Below are the code and all the weights of a small trained network. Each question names an input and a target symbol and asks about switching units off, where a switched-off unit gives its printed mean instead of its output.

import numpy as np


def w(rows, s, z=0):
    codes = np.array(rows[::2]) - 128.0
    scale = np.full(codes.shape[1], s)
    scale[-1] = z or s
    return codes * scale


def f(y):
    return np.maximum(y, 0)


def softmax(a):
    e = np.exp(a - a.max(-1, keepdims=True))
    return e / e.sum(-1, keepdims=True)


def log_softmax(a):
    a = a - a.max(-1, keepdims=True)
    return a - np.log(np.exp(a).sum(-1, keepdims=True))


def net(x, mask):
    ids = ['αβγδεζηθλξπστφω'.index(c) for c in x.split()]
    T = len(ids)
    res = E[ids] + P[:T]
    u = 0
    for l in range(2):
        q, k, v = (res @ M[l].T for M in (Q, K, V))
        z = softmax(np.where(np.tri(T) > 0, q @ k.T / 3**0.5, -1e9)) @ v
        res = res + np.where(mask[u], z, O[l][:, -1]) @ O[l][:, :-1]
        u += 1
        y = f(res @ A[l][:, :-1].T + A[l][:, -1])
        res = res + np.where(mask[u : u + 12], y, B[l][:, -1]) @ B[l][:, :-1]
        u += 12
    return log_softmax(res[-1] @ U[:, :-1].T + U[:, -1])


Q, K, V, O, A, B = {}, {}, {}, {}, {}, {}
E = w([
[166,147,103],'α',
[255,5,195],'β',
[159,115,104],'γ',
[197,159,120],'δ',
[178,124,115],'ε',
[135,85,96],'ζ',
[189,119,121],'η',
[193,128,123],'θ',
[185,139,116],'λ',
[74,52,73],'ξ',
[218,175,131],'π',
[225,156,139],'σ',
[178,111,116],'τ',
[128,108,88],'φ',
[168,102,113],'ω',
],0.015)
P = w([
[72,141,154],'0',
[199,81,55],'1',
[69,60,162],'2',
[126,188,251],'3',
[188,119,37],'4',
[101,37,199],'5',
],0.018)
Q[0] = w([
[105,176,252],'L0H0',
[52,9,130],'L0H0',
[94,118,218],'L0H0',
],0.0029)
K[0] = w([
[148,91,244],'L0H0',
[1,133,105],'L0H0',
[49,99,202],'L0H0',
],0.0048)
V[0] = w([
[194,39,67],'L0H0',
[190,41,102],'L0H0',
[254,171,164],'L0H0',
],0.0066)
O[0] = w([
[155,81,161,253],'L0H0',
[117,9,131,243],'L0H0',
[149,132,147,202],'L0H0',
],0.014,0.0043)
A[0] = w([
[185,109,36,136],'L0N0',
[127,64,133,138],'L0N1',
[61,248,53,104],'L0N2',
[58,186,136,2],'L0N3',
[128,74,178,135],'L0N4',
[150,188,167,138],'L0N5',
[143,157,41,114],'L0N6',
[141,81,94,107],'L0N7',
[204,103,158,133],'L0N8',
[171,129,137,152],'L0N9',
[132,65,142,105],'L0N10',
[70,170,114,156],'L0N11',
],0.013,0.024)
B[0] = w([
[167,94,133,212],'L0N0',
[118,158,112,252],'L0N1',
[153,104,217,141],'L0N2',
[139,139,247,128],'L0N3',
[109,159,138,244],'L0N4',
[186,118,86,160],'L0N5',
[142,114,176,133],'L0N6',
[167,131,128,193],'L0N7',
[88,121,103,251],'L0N8',
[120,111,101,203],'L0N9',
[152,148,129,217],'L0N10',
[173,80,175,148],'L0N11',
],0.015)
Q[1] = w([
[129,77,74],'L1H0',
[197,148,250],'L1H0',
[229,147,167],'L1H0',
],0.013)
K[1] = w([
[105,79,113],'L1H0',
[8,185,82],'L1H0',
[136,172,57],'L1H0',
],0.015)
V[1] = w([
[44,2,200],'L1H0',
[69,39,8],'L1H0',
[236,207,71],'L1H0',
],0.006)
O[1] = w([
[87,8,164,134],'L1H0',
[118,157,201,205],'L1H0',
[112,190,75,255],'L1H0',
],0.013,0.0057)
A[1] = w([
[173,159,118,31],'L1N0',
[94,112,168,210],'L1N1',
[169,186,231,60],'L1N2',
[160,170,94,37],'L1N3',
[181,150,95,45],'L1N4',
[170,105,50,42],'L1N5',
[155,163,61,172],'L1N6',
[159,184,153,22],'L1N7',
[167,184,195,20],'L1N8',
[95,91,15,251],'L1N9',
[79,155,254,38],'L1N10',
[181,39,155,40],'L1N11',
],0.014,0.011)
B[1] = w([
[77,122,139,160],'L1N0',
[85,90,177,178],'L1N1',
[1,167,94,141],'L1N2',
[72,186,160,168],'L1N3',
[69,105,97,187],'L1N4',
[56,100,84,205],'L1N5',
[181,111,158,235],'L1N6',
[196,69,193,133],'L1N7',
[208,77,33,132],'L1N8',
[164,148,149,250],'L1N9',
[170,134,26,149],'L1N10',
[110,207,104,190],'L1N11',
],0.016,0.018)
U = w([
[135,34,23,181],'α',
[131,139,4,49],'β',
[136,22,169,190],'γ',
[200,94,96,169],'δ',
[142,116,155,211],'ε',
[98,85,137,207],'ζ',
[114,210,93,62],'η',
[132,154,143,251],'θ',
[184,99,141,199],'λ',
[43,94,118,24],'ξ',
[176,194,64,68],'π',
[148,184,142,141],'σ',
[76,181,99,37],'τ',
[63,166,192,23],'φ',
[67,149,72,55],'ω',
],0.019,0.011)

Each question gives the input, a string of symbols that net reads in full, and the target symbol t.
The units are the heads (3 rows each of Q, K, V and O) and the neurons (one row each of A and B). Each row of codes is followed by its name. A weight is (code - 128) times the scale printed after its matrix; where a second scale follows, it is the last column's (O, A, B and U).
mask holds one flag per unit, layer by layer, with each layer's heads first. A switched-off unit (its flag False) gives its mean, the last column of its rows in O or B, instead of its output. The means were averaged over made-up inputs and are rounded, as every weight is.
A unit's drop is (log p(t) with every unit on - log p(t) with that unit switched off) / (log p(t) with every unit on - log p(t) with every unit switched off).
The circuit of an input: a set's keep is (log p(t) with only the set's units on - log p(t) with every unit switched off) / (log p(t) with every unit on - log p(t) with every unit switched off). Starting from the 12 units with the biggest drops (on a tie, the unit counted first), units are removed one at a time, each time the one whose removal leaves the highest keep (on an exact tie, the one counted first), for as long as the keep stays at least 0.8.
circuit, biggest first: the units of the circuit, biggest drop first
most important unit: the unit with the biggest drop
k most important neurons: the k neurons with the biggest drops, biggest first
k most important neurons of layer l: the k neurons of layer l with the biggest drops, biggest first
input γ γ ξ ω, target ω: circuit, biggest first	L1N10, L1N2
input θ ω ζ, target θ: 2 most important neurons of layer 1	L1N11, L1N5
input ξ σ σ, target ξ: 3 most important neurons	L0N8, L1N11, L1N1
input λ γ γ, target λ: 2 most important neurons of layer 0	L0N8, L0N2
input λ σ λ, target λ: 3 most important neurons	L0N8, L0N2, L1N9
input α φ τ, target α: circuit, biggest first	L0N2, L1H0, L0H0, L0N11
input ω ε γ ξ, target ω: circuit, biggest first	L1N10, L1N6, L0N5
input α δ γ, target α: 2 most important neurons of layer 0	L0N2, L0N11
input ξ τ π, target ξ: 3 most important neurons of layer 1	L1N11, L1N1, L1N6
input π τ δ β γ τ, target π: 2 most important neurons	L0N2, L1N9
input θ τ γ π α, target α: circuit, biggest first	L0N0
input γ ζ γ, target γ: 3 most important neurons	L0N8, L0N11, L0N1
input θ α γ, target θ: 3 most important neurons of layer 0	L0N1, L0N11, L0N0
input σ ζ α, target σ: 4 most important neurons	L0N1, L0N4, L0N11, L0N0
input γ ξ α, target γ: most important unit	L0H0
input β γ δ β π γ, target β: 3 most important neurons of layer 0	L0N0, L0N8, L0N1
input γ ξ ζ, target γ: 4 most important neurons	L0N11, L0N8, L0N4, L0N2
input α δ β, target α: 4 most important neurons	L0N2, L0N8, L0N11, L0N1
input σ ζ α θ π δ, target σ: 2 most important neurons	L0N1, L0N0
input φ β φ, target φ: 2 most important neurons	L1N11, L0N8
input π σ θ, target π: most important unit	L1H0
input γ φ φ, target γ: 4 most important neurons of layer 0	L0N8, L0N11, L0N1, L0N2
input δ π σ, target δ: 3 most important neurons	L1N9, L0N2, L0N1
input ω δ η π, target α: 2 most important neurons	L0N1, L0N4
